[[-4, 56, 54, 28], [-8, 60, 33, 36], [16, 94, 10, 34]] => 60
[[-39, 12, 9, -31, -49, -21], [-19, -12, -39, -48, -76, -37], [-1, 6, 30, 11, 34, -9]] => -12
[[76, -51, 59, -63, 6, -14], [67, -47, 72, -68, -15, -14], [-29, -72, 5, 16, 60, -54]] => -47
[[16, -70, 60, -70], [-68, -24, -43, -60], [14, -49, 52, -74]] => -24
[[18, -36, 51, 5, 72], [11, 36, -8, -23, -68], [19, 16, 18, -25, -28]] => 36
[[75, 84, -82, 18], [4, -83, 60, 97], [-27, -87, 92, 56]] => -83
[[22, 17, -1, 7], [-6, 35, -33, -76], [5, 14, -12, -6]] => 35
---
[[ 93   3 -60 -15  82]
 [-12  45  -5  44   1]
 [ 61 -45  12 -13   0]] value 82, 61

[[ 65  75 -23  53 -61 -91 -49]
 [ 65  76 -25  51 -62 -90 -53]] value -49, 65

[[ 12  67  -3 -12   6  52]
 [-97  18  41  49  16  43]
 [-23  21 -19  52  31  29]] value 52, -23

[-38 -65 -49   7 -73] value -73, -38

[[-38 -80 -51  82  11  36]
 [-31 -33 -27  41  43  21]] value 36, -31

[64  5 -2 83] value 83, 64

[[-82 -68  17 -42  -4 -70]
 [-31  44  25 -73  23  75]] value -70, -31
---
[[469 762 837 401]
 [482 907 922 102]
 [558 549 553 565]] ==> 558

[[8154 6065 8447 6608 4093 6921 7060]
 [5709 6811 9150 6157 5693 2638 6056]
 [3037 6377 6110 6827 8977 3444 6351]] ==> 3037

[[4 7 2 6 6 7]
 [7 4 7 3 4 5]
 [7 4 6 2 5 5]] ==> 7

[[ 74  91 205 158 184 150 135]
 [ 38 138 131  62  76  62 128]
 [243 100  83  93 130  38  81]] ==> 243

[[57 46 37 25]
 [24 28 76 57]
 [56 39 27 34]] ==> 56

[[675 319 418 439 349]
 [434 451 810 459 581]
 [584 546 193 463 826]] ==> 584
---
[-0.005, 1.155, -1.962, -0.827, 1.297, -1.669, 1.380] out -0.005, 1.380
[[160.3, -228.2, -136.5, 102.1, 228.6, -111.9, -231.8], [44.7, 178.4, -50.9, -198.8, 13.2, -68.8, -180.4]] out 160.3, -180.4
[13.639, -98.193, -84.607, 43.080, -0.822, 117.662, -148.735] out 13.639, -148.735
[[-11.81, 4.58, -20.56, -9.94], [11.81, -16.02, -12.98, 13.80], [-14.79, 6.21, -0.12, -17.51]] out -11.81, -17.51
[[-0.09, -0.19, 0.07, 0.09, -0.04, 0.07], [-0.05, -0.23, 0.09, 0.21, 0.04, -0.02], [-0.08, -0.23, -0.04, 0.02, 0.04, 0.08]] out -0.09, 0.08
[10.251, -2.603, -0.940, -4.487, -14.631, -6.256, -10.955] out 10.251, -10.955
[[7.72, -12.93, -18.08, 12.72, 1.54, -9.15, 2.88], [0.39, 1.17, -4.65, 9.00, 15.21, -20.54, 2.44]] out 7.72, 2.44
[0.230, 17.963, 14.218, -2.240, -17.464] out 0.230, -17.464
---
[[-45, 64, -84, 144, -3, 95, 67, 84, -9, 13, -81, 135, -136],
 [214, 297, 399, 677, 865, -542, 265, -145, 143, 114, 169, 340, -136],
 [-111, 23, 29, -33, -28, 49, -168, -43, 120, -40, 82, -35, 138],
 [247, 789, 597, 197, 456, 532, -396, 289, 144, -156, 615, -111, 234],
 [232, 491, 778, 830, 83, 167, 259, 447, 151, 192, 200, 273, 33],
 [-139, 383, 181, 623, 109, 109, 251, -74, 278, -32, -305, -146, 183],
 [-643, 339, -10, 852, 401, -158, 443, -569, 714, 472, -277, 244, 266],
 [63, -172, 111, -379, -57, -165, 105, -279, -56, 111, 176, -275, 140]] | 63

[[2, 2, 6, 3, 4, 3, 7, 3, 2, 3, 6, 4, 2, 1],
 [4, 5, 5, 4, 4, 3, 2, 2, 3, 3, 1, 4, 4, 9],
 [5, 4, 5, 4, 4, 3, 0, 2, 5, 5, 5, 2, 5, 4],
 [2, 3, 3, 3, 3, 3, 4, 5, 5, 1, 3, 4, 5, 4],
 [3, 4, 2, 3, 5, 4, 5, 4, 3, 4, 5, 3, 1, 0]] | 3

[[5012, 7677, 4854, 4456, 6272, 6362, 8777, 5234, 4855, 5714, 8572],
 [4707, 7771, 4713, 4520, 6103, 5845, 8804, 5099, 4912, 5414, 7997],
 [4480, 6300, 4828, 4753, 4554, 4158, 7886, 4941, 5763, 4443, 4589],
 [5884, 6973, 5203, 4455, 6435, 7246, 8405, 5506, 4934, 6144, 8936],
 [4859, 4255, 6003, 5378, 3127, 3814, 4342, 5738, 6556, 5252, 2987],
 [5494, 4852, 6026, 7168, 6253, 5147, 1600, 5868, 5368, 5924, 4402],
 [6520, 4682, 5804, 6951, 7164, 6212, 2902, 5680, 5176, 5696, 4910],
 [5097, 4747, 6173, 6887, 5352, 4667, 1577, 5979, 5676, 6020, 4145],
 [7235, 4640, 5733, 6078, 7114, 7200, 4894, 5651, 5225, 5763, 5947]] | 7235

[[-103, 89, 35, -265, -107, -521, -468, 17, 252, 497, -188],
 [3, -144, 478, -134, -419, 139, 37, 291, -295, -587, 20],
 [-5, -56, 300, -71, -210, -655, -136, 235, 92, 43, 42],
 [-162, -317, -128, 362, 69, -27, -188, 447, -382, 250, -162],
 [-112, 70, 285, -128, 85, -129, -430, 504, -52, 194, -256],
 [-100, 82, -10, -307, -189, -150, -309, 177, 297, 512, -52],
 [26, -116, -286, -86, 66, -177, -218, -316, -454, 720, -243],
 [-123, -356, -255, 87, -424, 98, -88, -179, -553, 54, -28],
 [-380, -401, -60, -33, -15, -172, -281, 413, 214, 61, -68]] | -380

[[125, -90, 64, 266, 273, 221, 206, 98, 100, 273, 255, 89, 113, 41, 57, 27],
 [395, 646, 439, 170, 179, 210, 214, 380, 466, 202, 223, 551, 378, 498, 469, 478],
 [-334, -605, -377, -85, -99, -124, -126, -311, -432, -128, -152, -537, -310, -446, -413, -419],
 [349, 526, 379, 315, 351, 256, 256, 340, 864, 402, 449, 997, 339, 419, 397, 402],
 [268, 267, 260, 332, 353, 275, 269, 258, 563, 382, 401, 628, 263, 267, 263, 255],
 [465, 719, 507, 228, 244, 268, 271, 441, 549, 268, 290, 648, 444, 570, 539, 545],
 [-208, -187, -188, -109, -107, -151, -146, -173, 43, -97, -77, 40, -188, -203, -198, -182],
 [118, 347, 173, -51, -55, -9, 2, 132, 159, -46, -26, 195, 120, 209, 189, 212]] | 118

[[354, 424, 284, 474, 714, 413, 777, 548, 422, 416, 709, 352, 728, 744],
 [391, 191, 516, 387, 717, 617, 780, 403, 233, 343, 574, 326, 757, 587],
 [411, 665, 328, 591, 617, 464, 479, 767, 556, 452, 544, 577, 373, 589],
 [394, 443, 311, 772, 558, 590, 523, 471, 730, 404, 813, 489, 530, 824],
 [577, 285, 617, 544, 590, 544, 739, 318, 467, 477, 665, 451, 743, 576]] | 577
---
[46 56  9 89] | 46
[ 96 -40   3 -35  58 -25] | 96
[ 26  94  38 -26  -6 -31] | 26
[ 70  -3   4 -65   1  20  50] | 70
[  4 -16 -27 -70 -60  64   0] | 4
[-67   5   3  73] | -67
[ 16  33 -30 -26 -12 -73 -31] | 16
[-34  80  -9  77] | -34
